Here is a tiny trained network, its code and every weight. The questions are about switching its units off for an input and a target symbol, where a switched-off unit gives its printed mean instead of its output.

import numpy as np


def w(rows, s, z=0):
    codes = np.array(rows[::2]) - 128.0
    scale = np.full(codes.shape[1], s)
    scale[-1] = z or s
    return codes * scale


def f(y):
    return y / 2 * (1 + np.tanh(0.7978845608 * (y + 0.044715 * y**3)))


def softmax(a):
    e = np.exp(a - a.max(-1, keepdims=True))
    return e / e.sum(-1, keepdims=True)


def log_softmax(a):
    a = a - a.max(-1, keepdims=True)
    return a - np.log(np.exp(a).sum(-1, keepdims=True))


def net(x, mask):
    ids = ['αβγδεηθλμξπστφψω'.index(c) for c in x.split()]
    T = len(ids)
    res = E[ids] + P[:T]
    u = 0
    for l in range(2):
        r = res
        for j in range(2):
            rows = slice(4 * j, 4 * j + 4)
            q, k, v = (r @ M[l][rows].T for M in (Q, K, V))
            z = softmax(np.where(np.tri(T) > 0, q @ k.T / 4**0.5, -1e9)) @ v
            o = O[l][rows]
            res = res + np.where(mask[u + j], z, o[:, -1]) @ o[:, :-1]
        u += 2
        y = f(res @ A[l][:, :-1].T + A[l][:, -1])
        res = res + np.where(mask[u : u + 4], y, B[l][:, -1]) @ B[l][:, :-1]
        u += 4
    return log_softmax(res[-1] @ U[:, :-1].T + U[:, -1])


Q, K, V, O, A, B = {}, {}, {}, {}, {}, {}
E = w([
[164,94,157,171,143],'α',
[165,87,134,211,143],'β',
[98,130,126,152,93],'γ',
[178,101,170,141,144],'δ',
[187,71,118,144,54],'ε',
[68,37,113,70,82],'η',
[31,79,118,144,143],'θ',
[179,118,144,133,116],'λ',
[117,155,84,81,181],'μ',
[195,116,160,101,126],'ξ',
[162,125,105,129,107],'π',
[184,91,175,196,167],'σ',
[72,134,161,225,21],'τ',
[148,193,125,132,179],'φ',
[85,137,251,121,162],'ψ',
[117,246,170,120,41],'ω',
],0.013)
P = w([
[159,76,38,165,186],'0',
[76,86,243,228,94],'1',
[87,96,243,213,96],'2',
[93,109,231,185,83],'3',
[104,106,235,158,79],'4',
[116,87,233,141,63],'5',
[121,103,223,141,61],'6',
[120,84,236,147,53],'7',
[134,89,235,110,53],'8',
[144,89,253,134,58],'9',
[142,87,230,133,51],'10',
],0.0053)
Q[0] = w([
[62,215,174,138,70],'0.h1',
[65,114,117,164,52],'0.h1',
[65,48,151,163,179],'0.h1',
[145,37,140,184,180],'0.h1',
[105,140,240,153,177],'0.h2',
[169,235,135,43,208],'0.h2',
[254,177,91,93,150],'0.h2',
[46,132,57,121,127],'0.h2',
],0.0093)
K[0] = w([
[119,205,157,79,147],'0.h1',
[182,208,175,138,144],'0.h1',
[157,103,116,21,66],'0.h1',
[189,97,62,78,60],'0.h1',
[175,130,200,106,176],'0.h2',
[149,254,72,64,219],'0.h2',
[229,197,47,142,148],'0.h2',
[7,131,107,120,114],'0.h2',
],0.0093)
V[0] = w([
[70,112,110,254,163],'0.h1',
[83,162,198,180,127],'0.h1',
[129,133,227,144,168],'0.h1',
[113,122,127,192,172],'0.h1',
[113,166,156,123,121],'0.h2',
[163,210,11,92,162],'0.h2',
[90,102,159,161,72],'0.h2',
[44,156,138,78,100],'0.h2',
],0.0069)
O[0] = w([
[129,131,133,254,146,145],'0.h1',
[100,118,205,171,124,153],'0.h1',
[106,190,228,108,164,158],'0.h1',
[110,125,143,196,168,133],'0.h1',
[124,170,152,102,110,125],'0.h2',
[129,149,7,171,133,2],'0.h2',
[128,91,193,120,94,189],'0.h2',
[92,159,127,80,54,112],'0.h2',
],0.0073,0.0077)
A[0] = w([
[145,183,38,84,42,59],'0.n1',
[164,186,108,85,253,254],'0.n2',
[230,126,131,136,254,33],'0.n3',
[65,108,180,76,35,110],'0.n4',
],0.008,0.0032)
B[0] = w([
[26,157,80,98,128,123],'0.n1',
[129,251,73,128,66,135],'0.n2',
[1,178,65,98,28,137],'0.n3',
[69,139,143,188,188,254],'0.n4',
],0.009,0.0099)
Q[1] = w([
[50,143,134,141,117],'1.h1',
[45,58,105,107,215],'1.h1',
[34,228,72,93,151],'1.h1',
[135,202,123,220,26],'1.h1',
[125,205,130,164,40],'1.h2',
[246,3,169,128,1],'1.h2',
[254,32,150,129,121],'1.h2',
[103,17,105,47,173],'1.h2',
],0.0078)
K[1] = w([
[105,129,171,110,119],'1.h1',
[60,74,135,62,209],'1.h1',
[120,164,225,95,216],'1.h1',
[117,188,154,156,32],'1.h1',
[136,199,159,171,111],'1.h2',
[66,90,31,213,67],'1.h2',
[131,77,10,181,65],'1.h2',
[91,20,123,100,181],'1.h2',
],0.011)
V[1] = w([
[208,67,157,66,215],'1.h1',
[87,89,96,164,222],'1.h1',
[174,226,89,95,31],'1.h1',
[24,147,253,162,206],'1.h1',
[151,194,184,165,8],'1.h2',
[76,182,106,221,103],'1.h2',
[173,94,113,211,152],'1.h2',
[93,148,168,83,47],'1.h2',
],0.0082)
O[1] = w([
[30,177,155,99,49,9],'1.h1',
[49,163,166,126,254,149],'1.h1',
[212,138,124,96,81,102],'1.h1',
[91,134,56,251,137,236],'1.h1',
[196,89,15,153,38,176],'1.h2',
[124,61,51,122,201,226],'1.h2',
[10,40,135,26,95,117],'1.h2',
[182,142,94,225,83,161],'1.h2',
],0.0073,0.011)
A[1] = w([
[200,35,169,118,196,62],'1.n1',
[17,124,52,222,186,132],'1.n2',
[3,79,181,78,143,73],'1.n3',
[88,246,11,80,127,255],'1.n4',
],0.0066,0.0059)
B[1] = w([
[87,234,57,94,138,180],'1.n1',
[154,140,166,29,84,254],'1.n2',
[90,213,14,186,34,165],'1.n3',
[220,82,253,106,213,139],'1.n4',
],0.0072,0.03)
U = w([
[71,157,40,120,124,88],'α',
[98,148,74,137,114,127],'β',
[123,155,43,129,101,58],'γ',
[111,121,155,33,58,68],'δ',
[116,116,64,169,165,82],'ε',
[105,36,107,104,127,181],'η',
[79,85,102,96,205,123],'θ',
[128,209,112,120,162,3],'λ',
[116,70,227,73,193,252],'μ',
[174,139,159,126,57,94],'ξ',
[136,76,170,92,118,198],'π',
[108,82,131,136,186,211],'σ',
[126,2,189,151,94,219],'τ',
[157,107,134,170,127,216],'φ',
[126,206,212,187,187,95],'ψ',
[159,153,98,223,98,46],'ω',
],0.0079,0.0043)

Each question gives the input, a string of symbols that net reads in full, and the target symbol t.
The units are the heads (4 rows each of Q, K, V and O) and the neurons (one row each of A and B). Each row of codes is followed by its name. A weight is (code - 128) times the scale printed after its matrix; where a second scale follows, it is the last column's (O, A, B and U).
mask holds one flag per unit, layer by layer, with each layer's heads first. A switched-off unit (its flag False) gives its mean, the last column of its rows in O or B, instead of its output. The means were averaged over made-up inputs and are rounded, as every weight is.
A unit's drop is (log p(t) with every unit on - log p(t) with that unit switched off) / (log p(t) with every unit on - log p(t) with every unit switched off).
The circuit of an input: a set's keep is (log p(t) with only the set's units on - log p(t) with every unit switched off) / (log p(t) with every unit on - log p(t) with every unit switched off). Starting from all 12 units, units are removed one at a time, each time the one whose removal leaves the highest keep (on an exact tie, the one counted first), for as long as the keep stays at least 0.8.
units of the circuit, in order: the units of the circuit, biggest drop first
unit that matters most: the unit with the biggest drop
top k neurons in layer l: the k neurons of layer l with the biggest drops, biggest first
input ε ψ σ τ γ ξ θ λ, target δ: unit that matters most => 1.h1
input α ξ π τ ψ ψ ε τ, target ψ: units of the circuit, in order => 0.n4, 0.h1
input η ξ ψ σ, target ψ: units of the circuit, in order => 1.h2, 1.h1
input ε π δ η, target α: units of the circuit, in order => 1.h1, 1.n3
input β μ ξ ε θ, target α: units of the circuit, in order => 1.h1, 1.n3
input ξ σ ω μ τ β, target ξ: top 2 neurons in layer 0 => 0.n4, 0.n2
input ε γ η ε ε π ε ξ ε, target δ: units of the circuit, in order => 1.h1, 0.n4, 0.h1
input ε α ε τ λ β λ σ ψ, target ψ: units of the circuit, in order => 0.n4, 0.h2, 1.h2, 1.n2
input θ δ η η ξ, target α: units of the circuit, in order => 1.n3, 1.h2, 0.h1, 1.h1
input ω ε η ξ, target ω: units of the circuit, in order => 0.h2, 1.n2, 1.h2, 0.n4
input η ε η θ, target α: units of the circuit, in order => 1.n3, 1.h1
input ε ε σ, target δ: units of the circuit, in order => 1.h1, 0.n4, 1.h2
input θ ξ μ η ε, target α: units of the circuit, in order => 1.n3, 1.h2, 0.h1, 1.h1
input π η β θ β η σ δ φ ω, target ω: units of the circuit, in order => 1.h2
input τ η ψ μ η ε ε, target η: units of the circuit, in order => 1.h2, 0.h1
input η α ξ β ε ξ, target ψ: units of the circuit, in order => 1.h2, 1.n2, 0.h1, 0.h2
input θ λ δ, target α: units of the circuit, in order => 1.n3, 1.h2, 0.h1, 1.h1
input ε μ η η ε ξ π, target δ: top 2 neurons in layer 0 => 0.n4, 0.n3
input φ η μ ξ α ε σ μ γ η ξ, target γ: top 3 neurons in layer 1 => 1.n1, 1.n2, 1.n4
input σ ξ τ ε π ψ ψ ξ α, target ε: unit that matters most => 0.n3
input ξ μ α ξ β ε μ μ ξ ε, target ξ: top 3 neurons in layer 0 => 0.n4, 0.n2, 0.n3
input ε θ μ, target μ: top 2 neurons in layer 0 => 0.n2, 0.n4
input μ ε ξ α τ ε η ξ, target λ: top 3 neurons in layer 0 => 0.n2, 0.n3, 0.n1
input ω τ τ ε, target ω: top 2 neurons in layer 0 => 0.n1, 0.n4
input ξ α η η γ θ ω σ ε α, target ξ: top 2 neurons in layer 0 => 0.n4, 0.n2
input π λ ε ε η ε μ ε α, target μ: top 3 neurons in layer 0 => 0.n4, 0.n3, 0.n2
input β ψ ξ ω ε, target θ: unit that matters most => 0.n3
input η η θ θ β, target ψ: top 2 neurons in layer 1 => 1.n2, 1.n3
input ψ τ σ η ξ λ θ λ τ η π, target τ: top 2 neurons in layer 1 => 1.n1, 1.n3
input β α ψ μ α β λ τ, target τ: top 3 neurons in layer 1 => 1.n2, 1.n1, 1.n3
